[[ 43 -32 -30 -47 -41]
 [-42 -44  52  23 -10]
 [ -1 -33 -48  -3  43]] --> -10

[[-16  -4 -20  45 -48  19]
 [-42   3 -11  39 -48   9]
 [ 34  13  35  67   9  16]] --> 9

[[-23 -44 -42   1 -34]
 [-36  15  35  61  15]
 [-22  37  23  27  43]] --> 15

[[-38  -8 -46 -27]
 [ 18 -16  57  -1]
 [-32  62  53  -1]] --> -1

[[-13  -8 -29 -59   5  -1]
 [-12   3 -22 -55   3   0]
 [ -7  -9 -42 -68  15  -1]] --> 0

[[  0  12  -6  39]
 [ 10 -11  50   8]
 [ -4  16 -23  40]] --> 8

[[  3 -37 -39  49]
 [-26 -19 -39  47]
 [ 52 -37 -13  15]] --> 47

[[ -1 -48 -16  22 -68 -23   8]
 [ 35 -43 -28  36 -51 -19 -11]
 [ 62 -21   7  44 -19  -6 -39]] --> -11

[[ 31  29   8  21 -13]
 [-53   0   6  -2  -9]
 [  7  26   3 -35  20]] --> -9

[[ 19  -4   3  40  11]
 [  7   8   6 -14  14]
 [ -1   1  -9  -9  69]] --> 14
---
224	125	98	52	169
217	50	71	124	58
167	60	64	82	23
-> 224

-290	-146	982	-587	459	429	440 -> 982

60	41	27	43
52	54	82	24
-> 82

34	-19	-38	-6	5	-36 -> 34

-32	-5	-14	-8
-32	39	7	-32
-27	3	-11	-18
-> 39

97	75	60	147	192	46
108	95	106	128	150	103
-> 192

86	22	24	21 -> 86
---
[91  1 28 61 95  6  2] | 61, 95

[4 1 4 9 4] | 4, 9

[4 1 4 1 6 3 7] | 1, 7

[[38 14 45 44 96]
 [49 45 53 49 26]
 [79 59 86 79 26]] | 53, 96

[9 3 1 8 6 8 6] | 8, 9

[[39 77 79 20 16]
 [ 8 61 45 85 73]
 [76 52 64  8 16]] | 45, 85

[[36 49  8 41 28 45  8]
 [27 40  5 26 64 27 24]
 [41 28 34 30 76 30 62]] | 26, 76
---
[[ 67 -41  46 -52]
 [-58 -56  12  -3]] → -41

[[ 35 -54 -25  46]
 [-49 -16 -57  -7]
 [-34   5 -18  -1]] → -54

[ -5 -19 -58  56] → -19

[-50 -44   1  37] → -44

[ 51 -42  57  65] → -42

[-64 -22  11  16] → -22

[[  0   2  -3   7]
 [ -1 -19   9 -36]
 [ -3 -44   6 -61]] → 2

[[ 34  -3 -27  43]
 [-24 -43 -54   0]] → -3

[ -5  67   6 -21] → 67
---
[ 122.8   42.3 -167.3  -97.6] → -97.6

[ 0.00  1.04  0.71 -1.42 -1.04  0.81] → 0.71

[[ -6.2   3.6 -12.0  18.4  10.8   8.9  -7.4]
 [ -5.1 -11.3  20.1  18.8   0.8   7.8  19.2]
 [ -3.9   3.5   4.3  -4.9  20.8 -13.6  -3.7]] → 19.2

[[ 13.289 -15.356  15.104  12.680  10.332  14.806]
 [ 13.626   9.083  21.255  14.332  13.267  14.202]] → 14.806

[ 136.554  -62.486  -32.028 -105.847   87.873  130.650] → 87.873

[[ 0.689  0.877 -1.255 -0.928]
 [ 0.151  0.682 -0.888 -0.315]
 [ 1.335 -0.099 -1.255 -1.235]] → 0.689
---
[[155 173 121  89  57 151 211 110  34 211 106 122 142  90 142  68]
 [217 164 205  88  80 157 110 115 140 125 139 138 128  98 221 136]
 [189 212 178  43  59 111 191 130  99 129 191 119 140 107 183 101]
 [211 200 224  58  33 163 196  87 117 121 122 134 118  84 210 112]
 [232 159 205  86  70 171 135  96 135 118 132 100 132  23 168 102]
 [211 171 201  94  59 161 171  65 113 115 195 114 199  93 176 101]
 [198 182 216  84  67 163 131 129 140 120 100 100 149  82 194  92]
 [199 195 196  88  81 201 141 103 126 132 138 150  37  80 174  98]
 [215 218 199 140  55 164 137  40 122 128 120 117 164 117 183 106]
 [150 158 200  51  65 155 168 148 113 104 150  62 144 109 136  99]] ==> 90

[[6973 6220 5556 8857 4622 7021 6031]
 [6052 7569 9391 5740 4725 5975 3399]
 [8738 5414 4291 4712 3314 2875 3073]
 [6500 6330 7523 6708 9223 7194 8869]
 [6473 5226 5269 6575 3824 5406 5979]] ==> 4622

[[ 848  280  605  -31  797 -122   16   61  702  853  206 -594  778]
 [ 601  132  753  150  423  122  -74  131  535  859  -26   11  324]
 [ 749  385 -442  276   64  -16  -80  137  487  125  298  726  102]
 [-405  -11  454  350  -83  206  332  235 -403 -146  168  250 -393]
 [ 428  190 -151 -300  406  195  242  138  477  502  117  -70  694]
 [-572  -60  818  501 -100  248  232  167 -439 -164   60   83 -436]] ==> 206

[[3936 3341 1756 3533 3736 3401 4085 2982 4865 4980 3345 3250]
 [3953 3945 3643 3782 3539 3412 3078 3644 4303 3873 4014 3501]
 [4612 4286 2694 3352 3184 3787 3554 4109 3223 5267 6271 1840]
 [5707 3338 2237 4131 2623 3724 5766 5648 4672 5725 8488 3706]
 [5736 3188 2245 4110 2370 3790 5281 5770 4684 5632 8332 3782]
 [5352 3415 2451 4426 2324 3229 5080 6285 4696 5793 8417 3082]
 [4883 3291 2664 3244 2509 4071 2902 2917 4840 5246 4914 2523]
 [3871 3878 3602 3789 3530 3357 3049 3704 4275 3847 3997 3418]
 [4872 4375 2983 3402 3593 3408 3389 4292 3413 4537 7198 2064]
 [5056 3145 2075 4190 3080 2861 5371 5995 4637 5035 8544 2698]] ==> 4980

[[5371 5707 4258 4625 4865 5340 6152 5769 4909 5700 5964 5461 3389 5887
  5684 6098]
 [5163 4184 7237 5364 5019 8112 5125 5615 7399 6437 5912 4171 4917 8316
  6984 6686]
 [5187 4599 6971 4763 4830 8175 5555 5469 6404 6740 6177 3863 3229 7988
  5811 6773]
 [5248 5830 3147 4479 4654 4371 6187 5848 4712 5273 5814 5906 3389 5538
  6174 6020]
 [5144 4701 6334 4530 4633 7756 5681 5502 6039 6625 6169 3961 2738 7757
  5802 6734]
 [5491 5574 4927 4908 5071 5752 5976 5741 5252 5897 5943 5343 3864 6105
  5765 6105]
 [5226 5688 2645 4642 4640 3819 6096 6009 5023 4912 5620 6296 4117 5412
  6868 5847]
 [5761 5450 7374 5418 5655 7698 5795 5492 5836 6757 6179 4581 4315 6771
  4800 6258]] ==> 5887
